z_88: [ 93 115 170 143 149 116 100 101  98 183 135 132 119  88 163  95 141  96
 120 102 162  88 169 129 111  93 157 108 134  77 137  74 168 129 163 142
  73]
z_159: [ 98  76 113 106  91 161 129 157 139 128  73 148  93 129 159 102 110 116
  74  91 181 107 176 103  94 103 165  73  84 177 126 129 109  99 134 141
 112]
z_239: [ 93 115 170 143 149 116 100 101  98 183 135 132 119  88 163  95 141  96
 120 102 162  88 169 129 111  93 157 108 134  77  81  74 168 129 163 142
  73]
z_74: [ 93 115 170 143 149 116 100 101  98 183 135 132 119  88 163  95 141  96
 120 102 162 117  97 170 125  85  75 182 144 153 156  92 100 105 128 159
 170]
z_450: [162  88 169 128 143 148 103 137  76 114 160 140 101 116 126 142 178 118
 135  97 151 158 126 137  94  87 103 155 142 149 110 117 140 159 118  93
 160]
z_286: [141 153  86 162 182 108  96 112  85 113  85 182  89 123 147 126 145  82
 119 129 117  93 131 139 108  97 177 148 177 129 166 134  90 148 109  85
 120]
start: [116  74  91 181] => z_159, 17
[ 93 115 170 143 149 116 100 101  98 183 135 132 119  88 163  95 141  96
 120 102 162  88 169 129 111  93 157 108 134  77  81  74 168 129 163 142
  73] => z_239
[ 93 157 108 134  77  81] => z_239
[139 128  73 148  93 129 159 102 110 116] => z_159
[ 93 115 170 143 149 116 100 101  98 183 135 132 119  88 163  95 141  96
 120 102 162  88 169 129 111  93 157 108 134  77 137  74 168 129 163 142
  73] => z_88

z_239: [134 119 137 122  74]
z_459: [140 115 151 116 115]
z_159: [129 120 116 143 116]
z_74: [110 135 133 119 133]
z_286: [141 119 155 117 114]
z_88: [135 103 140 116 110]
chg z_286: [141 120 155 117 114] => 1, [119]
chg z_74: [110 135 133 119 132] => 4, [133]

z_88: [107 155 161 166 118 160 170 164 122 162 170 169 170 163 150 123 172 159
 126 116 153]
z_286: [155 106 101  94 151 100  89  96 142  92  84  89  83 100 117 145  86 105
 142 153 106]
z_808: [148 102  95  90 112  96  84  92 141 100  94  86  92  91 104 112  83  96
 111 114 107]
z_314: [ 92 141 100  95  98 146 141 144 182 119 120 140 121 148 159 104 137 153
 106  96 143]
chg z_808: [148 102  95  90 112  96  84  92 141 100  94  86  92  91 104 112  83  96
 111 115 107] => 19, [114]
[ 92 141 100  94] => z_808
start: [159 104 137 153 106  96] => z_314, 14
[142  92  84  89] => z_286
chg z_808: [148 102  95  90 112  97  84  92 141 100  94  86  92  91 104 112  83  96
 111 114 107] => 5, [96]

z_808: [102 186  69 178  85  86 159]
z_88: [152 122 105 162 103  73 107]
z_314: [119 166  62 172 120 133 184]
z_333: [110 150 107 119 136 133 184]
z_819: [110 114 107 119 136 143 158]
z_459: [119 166  62 172  90  90 154]
chg z_314: [119 167  62 172 120 133 184] => 1, [166]
chg z_808: [102 186  69 178  86  86 159] => 4, [85]
chg z_88: [152 122 105 162 104  73 107] => 4, [103]
chg z_808: [102 186  69 178  85  86 158] => 6, [159]
[119 166  62 172 120 133 184] => z_314
chg z_819: [110 114 107 120 136 143 158] => 3, [119]
chg z_333: [109 150 107 119 136 133 184] => 0, [110]

z_333: [132 125 125 133 130 125 125 126 135 129 123 133 125 117 128 119 126 130
 128 120 123 126 139 130 127 133 133 132 134 134 131 131 119 132 125 135
 127 129 124 126 116 131 126 129 135 127 127 127]
z_450: [126 133 124 125 129 124 133 124 124 119 132 131 127 132 129 126 128 131
 131 123 125 132 126 127 135 131 128 122 133 124 126 129 125 128 128 134
 130 128 130 140 132 127 131 124 129 126 129 129]
z_286: [145 137  98 122 152 156 146 119 108 148 116 125 129 120 148 160 134 136
 111 113 135 106 136 106 133 122 149 103 146 147 133 161 119 140 115 141
  70 100 103 118 106 138  98 131 120 139  83 105]
z_819: [127 128 121 127 128 128 134 129 128 128 135 129 137 120 129 136 135 123
 129 127 132 140 125 131 142 128 131 122 118 126 123 126 126 125 127 127
 121 141 120 128 135 130 123 137 128 125 137 131]
z_74: [126 127 124 128 127 127 128 128 131 128 127 126 130 129 127 128 127 127
 127 123 128 130 137 126 133 131 131 130 128 132 127 127 127 127 127 127
 127 127 129 129 126 127 128 131 128 130 126 132]
chg z_74: [126 127 124 128 127 127 128 128 131 128 127 126 130 129 127 128 127 127
 127 123 128 130 137 126 133 131 131 130 128 132 127 127 127 127 127 127
 127 127 129 129 126 127 128 131 128 130 126 133] => 47, [132]
chg z_74: [126 127 124 128 127 127 128 128 131 128 127 126 130 129 127 127 127 127
 127 123 128 130 137 126 133 131 131 130 128 132 127 127 127 127 127 127
 127 127 129 129 126 127 128 131 128 130 126 132] => 15, [128]
start: [148 116 125 129 120 148 160 134] => z_286, 9
[145 137  98 122 152 156 146 119 108 148 116 125 129 120 148 160 134 136
 111 113 135 106 136 106 133 122 149 103 146 147 133 161 119 140 115 141
  70 100 103 118 106 138  98 131 120 139  83 105] => z_286

z_74: [ 99 110 176  95 113 130 143 106 141 132  92  85 142 169 133 121 145  89
 146  85 109  98 141]
z_819: [123 185 145  96 120 115 170 131 134 182 158 131 129 113 123 156  95  91
  93 138 122 118 107]
z_808: [ 98 125 117  87 135 177 127 120 111 152 142 107 142  82 165 126  97 109
  74 129 141 114 120]
z_266: [111 156 123  91 136 158 143 119 115 156 142 117 147  90 150 134  88  98
  62 132 147  98 105]
chg z_266: [111 156 124  91 136 158 143 119 115 156 142 117 147  90 150 134  88  98
  62 132 147  98 105] => 2, [123]
chg z_266: [111 156 123  91 136 158 143 119 116 156 142 117 147  90 150 134  88  98
  62 132 147  98 105] => 8, [115]

